Below is a small trained network, with its code and all its weights. Each question gives an input and a target symbol and asks what happens when units are switched off, that is, made to give their printed mean instead of their output.

import numpy as np


def w(rows, s, z=0):
    codes = np.array(rows[::2]) - 128.0
    scale = np.full(codes.shape[1], s)
    scale[-1] = z or s
    return codes * scale


def norm(h):
    return h / np.sqrt((h * h).mean(-1, keepdims=True) + 1e-5)


def f(y):
    return y / 2 * (1 + np.tanh(0.7978845608 * (y + 0.044715 * y**3)))


def softmax(a):
    e = np.exp(a - a.max(-1, keepdims=True))
    return e / e.sum(-1, keepdims=True)


def log_softmax(a):
    a = a - a.max(-1, keepdims=True)
    return a - np.log(np.exp(a).sum(-1, keepdims=True))


def net(x, mask):
    ids = ['αγεζηθλμπστψω'.index(c) for c in x.split()]
    T = len(ids)
    res = E[ids] + P[:T]
    u = 0
    for l in range(2):
        r = norm(res)
        for j in range(3):
            rows = slice(3 * j, 3 * j + 3)
            q, k, v = (r @ M[l][rows].T for M in (Q, K, V))
            z = softmax(np.where(np.tri(T) > 0, q @ k.T / 3**0.5, -1e9)) @ v
            o = O[l][rows]
            res = res + np.where(mask[u + j], z, o[:, -1]) @ o[:, :-1]
        u += 3
        y = f(norm(res) @ A[l][:, :-1].T + A[l][:, -1])
        res = res + np.where(mask[u : u + 16], y, B[l][:, -1]) @ B[l][:, :-1]
        u += 16
    return log_softmax(norm(res)[-1] @ U[:, :-1].T + U[:, -1])


Q, K, V, O, A, B = {}, {}, {}, {}, {}, {}
E = w([
[132,131,66],'α',
[141,67,83],'γ',
[143,70,85],'ε',
[229,74,126],'ζ',
[129,170,114],'η',
[135,190,123],'θ',
[56,60,99],'λ',
[3,65,146],'μ',
[146,123,218],'π',
[130,136,61],'σ',
[126,183,220],'τ',
[163,130,187],'ψ',
[123,58,141],'ω',
],0.019)
P = w([
[65,207,65],'0',
[77,203,54],'1',
[88,202,40],'2',
[81,194,43],'3',
[65,195,30],'4',
[57,196,25],'5',
[46,189,16],'6',
[31,192,2],'7',
[32,190,8],'8',
[49,189,18],'9',
],0.0029)
Q[0] = w([
[132,132,149],'L0H1',
[159,112,112],'L0H1',
[199,112,108],'L0H1',
[143,100,162],'L0H2',
[187,104,90],'L0H2',
[113,115,136],'L0H2',
[147,207,107],'L0H3',
[162,121,105],'L0H3',
[255,166,120],'L0H3',
],0.018)
K[0] = w([
[63,150,174],'L0H1',
[224,135,139],'L0H1',
[173,163,167],'L0H1',
[158,106,159],'L0H2',
[112,113,125],'L0H2',
[133,7,126],'L0H2',
[191,167,171],'L0H3',
[125,107,98],'L0H3',
[225,111,101],'L0H3',
],0.013)
V[0] = w([
[135,102,193],'L0H1',
[207,17,109],'L0H1',
[186,149,133],'L0H1',
[3,113,110],'L0H2',
[61,63,140],'L0H2',
[192,63,80],'L0H2',
[216,177,93],'L0H3',
[174,19,53],'L0H3',
[76,157,111],'L0H3',
],0.0055)
O[0] = w([
[128,198,148,166],'L0H1',
[115,135,105,208],'L0H1',
[187,253,106,150],'L0H1',
[184,126,107,77],'L0H2',
[194,92,97,126],'L0H2',
[46,82,235,175],'L0H2',
[194,113,116,125],'L0H3',
[141,188,109,253],'L0H3',
[56,205,165,76],'L0H3',
],0.0054,0.002)
A[0] = w([
[51,109,183,108],'L0N1',
[56,125,152,129],'L0N2',
[69,37,152,197],'L0N3',
[124,193,56,142],'L0N4',
[87,117,117,180],'L0N5',
[179,148,89,4],'L0N6',
[174,157,109,55],'L0N7',
[225,104,230,153],'L0N8',
[176,24,109,93],'L0N9',
[214,171,128,159],'L0N10',
[119,224,99,76],'L0N11',
[190,97,130,86],'L0N12',
[178,193,112,138],'L0N13',
[115,20,151,129],'L0N14',
[220,2,145,71],'L0N15',
[129,128,128,128],'L0N16',
],0.01,0.0032)
B[0] = w([
[212,169,80,159],'L0N1',
[170,173,114,148],'L0N2',
[170,106,190,195],'L0N3',
[159,162,175,163],'L0N4',
[136,161,184,153],'L0N5',
[120,101,141,128],'L0N6',
[112,155,88,131],'L0N7',
[125,142,3,253],'L0N8',
[130,108,217,172],'L0N9',
[86,110,93,195],'L0N10',
[142,56,212,137],'L0N11',
[97,100,129,145],'L0N12',
[96,96,184,165],'L0N13',
[170,49,170,171],'L0N14',
[102,133,184,184],'L0N15',
[128,128,129,128],'L0N16',
],0.0071,0.0062)
Q[1] = w([
[137,210,117],'L1H1',
[201,141,60],'L1H1',
[23,123,76],'L1H1',
[91,114,228],'L1H2',
[117,57,181],'L1H2',
[92,161,113],'L1H2',
[115,210,250],'L1H3',
[116,169,192],'L1H3',
[114,150,155],'L1H3',
],0.013)
K[1] = w([
[89,91,126],'L1H1',
[63,113,119],'L1H1',
[76,116,165],'L1H1',
[42,140,104],'L1H2',
[87,117,137],'L1H2',
[182,160,137],'L1H2',
[116,202,250],'L1H3',
[153,142,207],'L1H3',
[120,102,177],'L1H3',
],0.015)
V[1] = w([
[34,123,112],'L1H1',
[126,154,63],'L1H1',
[164,174,128],'L1H1',
[251,160,110],'L1H2',
[80,176,120],'L1H2',
[107,169,193],'L1H2',
[151,193,159],'L1H3',
[192,143,161],'L1H3',
[202,97,113],'L1H3',
],0.015)
O[1] = w([
[2,123,125,90],'L1H1',
[128,139,84,178],'L1H1',
[179,186,101,108],'L1H1',
[224,142,146,189],'L1H2',
[105,126,158,23],'L1H2',
[138,112,166,3],'L1H2',
[123,101,195,62],'L1H3',
[181,72,149,90],'L1H3',
[111,54,49,218],'L1H3',
],0.0099,0.0036)
A[1] = w([
[83,84,158,244],'L1N1',
[174,160,214,86],'L1N2',
[178,174,92,73],'L1N3',
[175,94,129,26],'L1N4',
[144,135,225,96],'L1N5',
[153,158,196,76],'L1N6',
[226,126,124,212],'L1N7',
[165,52,136,6],'L1N8',
[139,209,123,182],'L1N9',
[209,155,105,140],'L1N10',
[203,128,118,92],'L1N11',
[130,125,185,103],'L1N12',
[77,207,128,153],'L1N13',
[100,206,174,78],'L1N14',
[61,98,73,74],'L1N15',
[110,92,10,68],'L1N16',
],0.012,0.0017)
B[1] = w([
[98,175,63,147],'L1N1',
[133,100,71,150],'L1N2',
[130,153,161,168],'L1N3',
[113,143,157,141],'L1N4',
[143,142,34,151],'L1N5',
[97,123,79,137],'L1N6',
[126,179,95,193],'L1N7',
[102,94,179,147],'L1N8',
[129,110,254,149],'L1N9',
[173,173,134,182],'L1N10',
[115,175,156,165],'L1N11',
[105,88,13,131],'L1N12',
[60,124,251,145],'L1N13',
[73,80,118,131],'L1N14',
[108,70,78,181],'L1N15',
[171,146,47,254],'L1N16',
],0.0078,0.009)
U = w([
[35,116,141,131],'α',
[90,89,70,83],'γ',
[99,85,110,23],'ε',
[113,101,173,57],'ζ',
[143,93,178,55],'η',
[75,178,196,60],'θ',
[174,181,164,232],'λ',
[126,93,154,30],'μ',
[157,84,155,252],'π',
[86,166,171,239],'σ',
[201,130,88,87],'τ',
[54,251,75,188],'ψ',
[71,146,157,141],'ω',
],0.016,0.004)

Each question gives the input, a string of symbols that net reads in full, and the target symbol t.
The units are the heads (3 rows each of Q, K, V and O) and the neurons (one row each of A and B). Each row of codes is followed by its name. A weight is (code - 128) times the scale printed after its matrix; where a second scale follows, it is the last column's (O, A, B and U).
mask holds one flag per unit, layer by layer, with each layer's heads first. A switched-off unit (its flag False) gives its mean, the last column of its rows in O or B, instead of its output. The means were averaged over made-up inputs and are rounded, as every weight is.
A unit's drop is (log p(t) with every unit on - log p(t) with that unit switched off) / (log p(t) with every unit on - log p(t) with every unit switched off).
The circuit of an input: a set's keep is (log p(t) with only the set's units on - log p(t) with every unit switched off) / (log p(t) with every unit on - log p(t) with every unit switched off). Starting from the 12 units with the biggest drops (on a tie, the unit counted first), units are removed one at a time, each time the one whose removal leaves the highest keep (on an exact tie, the one counted first), for as long as the keep stays at least 0.8.
units of the circuit, in order: the units of the circuit, biggest drop first
top k neurons: the k neurons with the biggest drops, biggest first
k most important neurons of layer l: the k neurons of layer l with the biggest drops, biggest first
drop of u: that unit's drop, to one decimal
input ψ σ ψ τ ψ ζ η, target τ: units of the circuit, in order -> L1H3
input ω ε η, target π: top 2 neurons -> L0N4; L0N11
input ψ ψ σ ε ψ ω, target π: 2 most important neurons of layer 1 -> L1N16; L1N8
input α ω ε, target π: top 2 neurons -> L0N10; L0N8
input ψ γ ω ζ τ θ, target τ: units of the circuit, in order -> L1N2; L1H3
input ω θ ω ε, target π: 2 most important neurons of layer 0 -> L0N8; L0N4
input π μ ψ, target ψ: top 2 neurons -> L0N8; L0N10
input ε ζ η ω μ ζ ψ ε τ, target τ: top 2 neurons -> L0N4; L1N5
input γ γ γ λ ω γ τ ψ θ, target γ: top 2 neurons -> L1N5; L1N12
input λ ψ ε λ θ, target γ: 2 most important neurons of layer 0 -> L0N4; L0N11
input ε π ψ σ γ, target λ: top 3 neurons -> L0N8; L0N10; L0N14
input ψ ψ λ ζ ε η τ ψ ω η, target τ: top 3 neurons -> L0N4; L0N11; L0N8
input λ ψ σ γ ψ ω, target π: top 2 neurons -> L0N3; L0N8
input θ ψ ε θ π γ ψ γ π ε, target λ: top 2 neurons -> L0N8; L0N10
input ζ ζ θ, target τ: top 2 neurons -> L0N11; L1N5
input μ λ γ τ τ, target γ: top 2 neurons -> L0N1; L0N4
input ψ ζ ε σ π η, target λ: 3 most important neurons of layer 0 -> L0N4; L0N8; L0N15
input ψ ψ σ σ μ γ ζ η λ η, target γ: top 2 neurons -> L0N4; L0N11
input ζ α π σ ζ π γ τ, target λ: top 2 neurons -> L0N8; L1N16
input ψ ψ λ ε, target ψ: top neuron -> L0N9
input π η ε σ, target λ: top neuron -> L0N4
input α ζ η π ψ τ α γ, target λ: drop of L0N4 -> 0.4
input ψ λ ζ γ ζ γ τ, target τ: drop of L1H3 -> 0.9
input ψ π α ψ ψ ε, target λ: drop of L1H3 -> 0.2
input ψ ψ θ ζ π ψ τ σ, target λ: drop of L0N8 -> 0.1
